Below is a small trained network, with its code and all its weights. Each question gives an input and a class and asks what happens when units are switched off, that is, made to give their printed mean instead of their output.

import numpy as np


def w(rows, s, z=0):
    codes = np.array(rows[::2]) - 128.0
    scale = np.full(codes.shape[1], s)
    scale[-1] = z or s
    return codes * scale


def norm(h):
    return h / np.sqrt((h * h).mean(-1, keepdims=True) + 1e-5)


def f(y):
    return y / 2 * (1 + np.tanh(0.7978845608 * (y + 0.044715 * y**3)))


def log_softmax(a):
    a = a - a.max(-1, keepdims=True)
    return a - np.log(np.exp(a).sum(-1, keepdims=True))


def net(x, mask):
    res = np.array(x, float).reshape(1, 8) / 4 @ E
    u = 0
    for l in range(4):
        y = f(norm(res) @ A[l][:, :-1].T + A[l][:, -1])
        res = res + np.where(mask[u : u + 4], y, B[l][:, -1]) @ B[l][:, :-1]
        u += 4
    return log_softmax(norm(res)[-1] @ U[:, :-1].T + U[:, -1])


A, B = {}, {}
E = w([
[9,69,118,73,245],'x0',
[94,254,179,189,249],'x1',
[120,138,125,133,121],'x2',
[128,129,127,127,128],'x3',
[127,126,128,126,128],'x4',
[112,134,126,134,113],'x5',
[192,108,24,144,191],'x6',
[127,129,126,130,121],'x7',
],0.003)
A[0] = w([
[28,2,113,117,233,38],'0.n0',
[220,50,46,126,160,48],'0.n1',
[132,34,117,85,45,89],'0.n2',
[178,3,200,128,114,5],'0.n3',
],0.004,0.0013)
B[0] = w([
[199,248,130,3,6,255],'0.n0',
[32,158,34,224,164,191],'0.n1',
[133,69,200,146,232,216],'0.n2',
[77,116,151,202,40,134],'0.n3',
],0.0039,0.0019)
A[1] = w([
[147,174,178,160,203,7],'1.n0',
[142,1,115,133,54,10],'1.n1',
[78,169,155,152,167,190],'1.n2',
[251,132,144,231,90,223],'1.n3',
],0.0054,0.0012)
B[1] = w([
[90,45,162,207,100,155],'1.n0',
[108,50,134,155,173,207],'1.n1',
[206,42,132,157,48,168],'1.n2',
[131,137,136,1,147,254],'1.n3',
],0.0054,0.0031)
A[2] = w([
[168,135,1,137,164,104],'2.n0',
[155,121,93,150,98,59],'2.n1',
[148,174,176,189,134,188],'2.n2',
[150,92,145,147,135,1],'2.n3',
],0.0067,0.0017)
B[2] = w([
[109,253,221,245,89,255],'2.n0',
[9,122,143,100,177,109],'2.n1',
[148,54,83,133,194,177],'2.n2',
[76,173,137,119,87,107],'2.n3',
],0.0056,0.0027)
A[3] = w([
[126,54,206,76,75,220],'3.n0',
[180,175,170,157,166,140],'3.n1',
[3,172,144,77,237,1],'3.n2',
[153,73,52,81,90,77],'3.n3',
],0.0066,0.0022)
B[3] = w([
[119,232,65,203,186,253],'3.n0',
[33,14,94,2,94,180],'3.n1',
[150,82,115,47,10,144],'3.n2',
[154,10,158,44,133,144],'3.n3',
],0.005,0.0048)
U = w([
[110,185,131,177,124,154],'0',
[181,124,97,30,84,118],'1',
[133,130,99,140,148,202],'2',
[131,2,114,153,143,8],'3',
],0.0099,0.0016)

Each question gives the input, the list of numbers given to net, and the class t.
The units are the neurons (one row each of A and B). Each row of codes is followed by its name. A weight is (code - 128) times the scale printed after its matrix; where a second scale follows, it is the last column's (A, B and U).
mask holds one flag per neuron, layer by layer. A switched-off neuron (its flag False) gives its mean, the last column of its row in B, instead of its output. The means were averaged over made-up inputs and are rounded, as every weight is.
A unit's drop is (log p(t) with every unit on - log p(t) with that unit switched off) / (log p(t) with every unit on - log p(t) with every unit switched off).
The circuit of an input: a set's keep is (log p(t) with only the set's units on - log p(t) with every unit switched off) / (log p(t) with every unit on - log p(t) with every unit switched off). Starting from the 12 units with the biggest drops (on a tie, the unit counted first), units are removed one at a time, each time the one whose removal leaves the highest keep (on an exact tie, the one counted first), for as long as the keep stays at least 0.8.
units of the circuit, in order: the units of the circuit, biggest drop first
unit that matters most: the unit with the biggest drop
k most important neurons: the k neurons with the biggest drops, biggest first
k most important neurons of layer l: the k neurons of layer l with the biggest drops, biggest first
drop of u: that unit's drop, to one decimal
input [-7,7,-4,6,-6,-2,3,7], class 1: unit that matters most	1.n3
input [-3,6,-8,-4,3,-4,5,-3], class 3: units of the circuit, in order	[1.n0 3.n1 3.n0]
input [7,1,3,2,2,-2,6,6], class 1: 3 most important neurons of layer 3	[3.n0 3.n2 3.n1]
input [0,-7,0,7,-8,-3,-2,0], class 3: 2 most important neurons	[2.n0 1.n1]
input [-3,4,2,-2,-3,0,1,-4], class 3: 3 most important neurons	[0.n0 1.n0 2.n2]
input [8,-4,3,5,2,4,-1,-8], class 1: 2 most important neurons	[0.n0 2.n0]
input [1,-5,-6,-5,8,4,6,0], class 0: units of the circuit, in order	[2.n0 0.n1]
input [-5,-8,-1,-2,4,-3,5,5], class 3: units of the circuit, in order	[1.n1 0.n0]
input [4,-6,-8,-8,3,-4,7,-6], class 0: 3 most important neurons	[0.n1 2.n0 1.n3]
input [-4,8,2,-4,-6,-2,3,4], class 3: 4 most important neurons	[1.n0 3.n0 0.n0 3.n1]
input [1,7,-1,1,1,-5,-6,-4], class 3: 2 most important neurons	[2.n2 1.n3]
input [8,5,-1,-5,-6,-7,-2,6], class 1: 2 most important neurons	[3.n2 0.n0]
input [-7,7,2,7,-3,-1,2,-3], class 1: units of the circuit, in order	[3.n1 3.n0]
input [-2,-5,5,-4,-3,-5,-4,-3], class 2: units of the circuit, in order	[3.n0 2.n0 1.n2 1.n1]
input [2,-7,4,-8,6,2,-8,-5], class 0: units of the circuit, in order	[3.n0]
input [-7,-5,6,-8,-8,-3,8,4], class 0: 4 most important neurons	[2.n0 0.n1 0.n0 1.n2]
input [4,-1,4,-2,2,-3,-3,-6], class 1: 3 most important neurons	[0.n0 2.n0 1.n0]
input [4,6,-3,-1,-1,4,-1,2], class 3: 2 most important neurons	[1.n3 1.n2]
input [5,-2,3,-6,-6,-1,3,-3], class 1: 4 most important neurons	[0.n0 3.n0 1.n0 1.n2]
input [7,6,6,-5,-1,1,2,5], class 1: units of the circuit, in order	[3.n2]
input [5,2,1,8,-8,2,-3,6], class 1: 2 most important neurons of layer 1	[1.n0 1.n1]
input [-1,-8,4,-6,-1,3,8,5], class 0: 3 most important neurons	[2.n0 0.n1 1.n2]
input [-6,7,1,-5,-6,4,-1,0], class 3: drop of 2.n2	0.6
